Below is a small trained network, with its code and all its weights. Each question gives an input and a class and asks what happens when units are switched off, that is, made to give their printed mean instead of their output.

import numpy as np


def w(rows, s, z=0):
    codes = np.array(rows[::2]) - 128.0
    scale = np.full(codes.shape[1], s)
    scale[-1] = z or s
    return codes * scale


def norm(h):
    return h / np.sqrt((h * h).mean(-1, keepdims=True) + 1e-5)


def f(y):
    return np.maximum(y, 0)


def log_softmax(a):
    a = a - a.max(-1, keepdims=True)
    return a - np.log(np.exp(a).sum(-1, keepdims=True))


def net(x, mask):
    res = np.array(x, float).reshape(1, 7) / 4 @ E
    u = 0
    for l in range(3):
        y = f(norm(res) @ A[l][:, :-1].T + A[l][:, -1])
        res = res + np.where(mask[u : u + 9], y, B[l][:, -1]) @ B[l][:, :-1]
        u += 9
    return log_softmax(norm(res)[-1] @ U[:, :-1].T + U[:, -1])


A, B = {}, {}
E = w([
[114,121,109,226,63,158],'x0',
[141,110,71,78,80,151],'x1',
[61,146,196,116,82,160],'x2',
[131,77,144,159,90,48],'x3',
[162,253,91,192,66,109],'x4',
[45,141,44,177,108,42],'x5',
[134,124,135,128,83,134],'x6',
],0.0046)
A[0] = w([
[130,108,116,135,120,177,112],'L0N1',
[161,75,182,137,159,70,48],'L0N2',
[89,155,19,147,86,137,135],'L0N3',
[197,172,145,97,173,127,25],'L0N4',
[145,146,70,178,125,98,23],'L0N5',
[252,147,104,37,98,168,84],'L0N6',
[107,47,91,134,148,197,3],'L0N7',
[89,155,77,3,224,103,5],'L0N8',
[179,51,182,115,111,55,147],'L0N9',
],0.0065,0.0011)
B[0] = w([
[79,109,167,93,88,132,165],'L0N1',
[159,85,131,81,145,112,204],'L0N2',
[151,177,210,154,61,107,242],'L0N3',
[132,96,135,129,170,120,192],'L0N4',
[183,157,3,144,132,100,194],'L0N5',
[133,96,127,88,156,97,254],'L0N6',
[198,97,161,108,160,158,190],'L0N7',
[82,189,135,242,199,153,243],'L0N8',
[150,125,102,75,158,112,235],'L0N9',
],0.0076,0.0035)
A[1] = w([
[172,43,104,70,72,122,117],'L1N1',
[208,156,176,197,157,2,254],'L1N2',
[183,121,119,63,119,157,156],'L1N3',
[156,119,129,139,190,160,176],'L1N4',
[124,237,135,101,127,110,136],'L1N5',
[89,100,143,115,118,80,153],'L1N6',
[84,172,206,103,114,155,224],'L1N7',
[162,134,72,190,72,79,91],'L1N8',
[72,128,166,129,106,156,50],'L1N9',
],0.0082,0.0024)
B[1] = w([
[119,148,127,119,229,130,186],'L1N1',
[119,155,36,47,91,243,254],'L1N2',
[96,54,149,57,131,80,182],'L1N3',
[187,138,192,160,116,151,192],'L1N4',
[166,85,122,74,254,130,176],'L1N5',
[138,199,167,123,82,153,158],'L1N6',
[207,163,192,114,32,56,190],'L1N7',
[100,198,95,126,109,57,199],'L1N8',
[83,174,181,175,96,112,147],'L1N9',
],0.0063,0.0072)
A[2] = w([
[253,17,140,157,170,146,7],'L2N1',
[151,88,59,110,120,138,108],'L2N2',
[115,170,90,177,176,66,161],'L2N3',
[88,163,175,138,104,77,119],'L2N4',
[142,121,164,151,83,224,71],'L2N5',
[158,179,63,202,89,132,39],'L2N6',
[189,59,177,136,172,178,181],'L2N7',
[226,124,138,105,117,116,222],'L2N8',
[116,175,145,173,137,61,66],'L2N9',
],0.0069,0.0021)
B[2] = w([
[123,94,164,101,63,84,221],'L2N1',
[46,166,146,143,133,91,176],'L2N2',
[59,119,99,190,158,141,185],'L2N3',
[220,129,139,185,131,148,177],'L2N4',
[107,140,79,109,26,93,154],'L2N5',
[21,38,3,111,143,55,199],'L2N6',
[92,32,61,52,110,163,254],'L2N7',
[96,124,186,92,89,83,247],'L2N8',
[173,128,168,86,179,160,156],'L2N9',
],0.0065,0.0047)
U = w([
[75,209,9,137,88,87,203],'0',
[130,169,193,166,164,140,72],'1',
[81,68,96,194,190,181,37],'2',
[133,159,179,152,19,112,173],'3',
[126,42,189,7,142,125,187],'4',
[180,109,109,146,145,157,2],'5',
],0.012,0.0035)

Each question gives the input, the list of numbers given to net, and the class t.
The units are the neurons (one row each of A and B). Each row of codes is followed by its name. A weight is (code - 128) times the scale printed after its matrix; where a second scale follows, it is the last column's (A, B and U).
mask holds one flag per neuron, layer by layer. A switched-off neuron (its flag False) gives its mean, the last column of its row in B, instead of its output. The means were averaged over made-up inputs and are rounded, as every weight is.
A unit's drop is (log p(t) with every unit on - log p(t) with that unit switched off) / (log p(t) with every unit on - log p(t) with every unit switched off).
The circuit of an input: a set's keep is (log p(t) with only the set's units on - log p(t) with every unit switched off) / (log p(t) with every unit on - log p(t) with every unit switched off). Starting from the 12 units with the biggest drops (on a tie, the unit counted first), units are removed one at a time, each time the one whose removal leaves the highest keep (on an exact tie, the one counted first), for as long as the keep stays at least 0.8.
circuit, biggest first: the units of the circuit, biggest drop first
top k neurons: the k neurons with the biggest drops, biggest first
k most important neurons of layer l: the k neurons of layer l with the biggest drops, biggest first
drop of u: that unit's drop, to one decimal
input [-6,2,-2,-8,-7,5,-2], class 2: circuit, biggest first -> [L0N8]
input [4,-3,2,-2,-4,6,-2], class 3: circuit, biggest first -> [L0N3 L1N6 L2N4]
input [-8,8,1,-6,-5,4,4], class 1: circuit, biggest first -> [L0N8 L1N2]
input [-4,3,-5,1,-5,4,3], class 2: circuit, biggest first -> [L0N8 L2N3]
input [1,3,6,-4,1,1,-8], class 1: circuit, biggest first -> [L1N2 L2N7]
input [-3,8,-1,-8,4,0,-2], class 4: top 2 neurons -> [L1N5 L0N6]
input [-5,-6,3,-4,-3,-1,-8], class 2: top 2 neurons -> [L0N8 L0N3]
input [-1,3,4,-1,-6,8,-1], class 1: top 2 neurons -> [L1N2 L0N8]
input [-7,2,7,-7,8,2,-1], class 1: 3 most important neurons of layer 1 -> [L1N5 L1N2 L1N3]
input [-1,-7,4,-2,-6,5,5], class 1: top 2 neurons -> [L1N2 L0N3]
input [2,0,4,-3,4,0,-1], class 3: drop of L1N7 -> 0.5
input [-8,-1,-6,1,-6,6,-2], class 2: drop of L0N8 -> 0.9
input [7,2,6,-5,-5,8,6], class 3: drop of L1N5 -> 0.0
input [6,-7,2,-1,0,-7,-6], class 3: most important neuron of layer 2 -> [L2N5]
